Each row has a name. Each piece below is followed by the name of the row it came from. Each question is about the rows just above it. Some pieces are copies with a little noise.

[118 38 160 78 19 86 165 237 90 21] -> zaraz
[46 80 27 189 204 32 125 110 75 67] -> Lud
[141 71 146 125 98 167 96 57 135 96] -> natap
[118 38 160 167 19 86 165 237 90 21] -> lupor
[107 148 66 139 85 100 141 122 123 143] -> ritu
q: [45 78 24 188 204 34 127 111 75 66] -> Lud
q: [118 39 159 78 19 86 165 236 90 20] -> zaraz

[128 148 128 138 128 138 143 163 214 138 128 128 133 128 128 179 128 128 169 163 128 219 179 133] -> Guni
[128 153 148 138 153 153 158 163 158 148 128 138 128 143 133 143 128 128 128 143 143 133 143 133] -> zelu
[133 138 128 138 143 148 143 153 153 153 128 133 133 128 128 138 133 128 158 143 143 138 194 133] -> tov
[128 138 138 138 143 153 153 133 179 143 128 138 128 143 138 148 138 128 133 158 128 169 158 128] -> Lafuv
[133 138 128 138 143 148 143 153 153 153 128 133 128 138 138 179 148 128 158 158 138 138 184 128] -> potug
[128 153 169 133 163 169 163 143 133 169 133 153 128 158 189 169 153 133 143 153 153 143 204 128] -> besam
q: [128 154 147 138 153 153 159 163 158 148 127 138 128 143 132 143 128 129 127 143 143 133 143 133] -> zelu
q: [128 150 128 138 129 139 143 162 214 138 128 128 132 128 129 180 128 128 169 162 128 220 179 133] -> Guni
q: [128 154 169 132 164 169 163 143 134 170 133 152 127 157 188 169 154 132 144 154 152 144 204 128] -> besam

[131 126 113 173] -> tizug
[81 148 192 113] -> ged
[89 136 177 163] -> gimu
[73 185 134 140] -> tetof
[154 157 104 142] -> vuni
[131 143 190 146] -> peke
[81 148 157 140] -> novor
[120 168 156 113] -> tis
[109 99 34 74] -> Gaz
[96 186 114 101] -> Sabam
[123 150 118 133] -> ravor
[171 188 100 134] -> feda
q: [120 169 156 111] -> tis
q: [171 188 100 134] -> feda
q: [88 136 177 163] -> gimu

[127 203 119 80 217 152 208 162 69 133 134 74 49 185 120 104 134] : gez
[123 125 140 131 126 129 126 126 127 122 114 117 116 116 120 122 129] : velo
[128 200 119 82 215 151 206 161 72 133 134 75 51 185 120 106 133] : vuras
[123 124 138 131 126 130 125 126 127 122 116 118 118 117 121 123 129] : duzo
[128 136 160 126 119 117 133 125 130 123 79 102 84 115 91 111 126] : Fise
[130 130 125 127 130 127 129 128 130 131 131 128 128 133 128 129 127] : kugu
[123 124 138 127 126 130 125 126 127 122 116 118 118 133 121 123 129] : Verib
[132 133 122 126 135 126 133 128 132 134 135 123 123 142 126 130 125] : todil
[123 126 147 130 124 127 127 125 128 121 103 109 105 114 110 118 129] : viv
[134 147 121 123 155 128 148 133 126 137 141 107 102 161 123 127 119] : bova
q: [131 128 125 127 132 126 128 127 130 132 130 128 127 132 128 129 128] -> kugu

[108 70 164 131 124] -> som
[112 68 244 171 106] -> Mineb
[112 144 135 128 121] -> Fadus
[70 99 126 57 151] -> lodiv
[54 68 110 141 53] -> sotul
[235 80 94 120 111] -> didu
[16 103 83 50 89] -> Rafu
q: [17 102 82 50 88] -> Rafu
q: [54 68 110 141 53] -> sotul
q: [112 144 135 128 121] -> Fadus

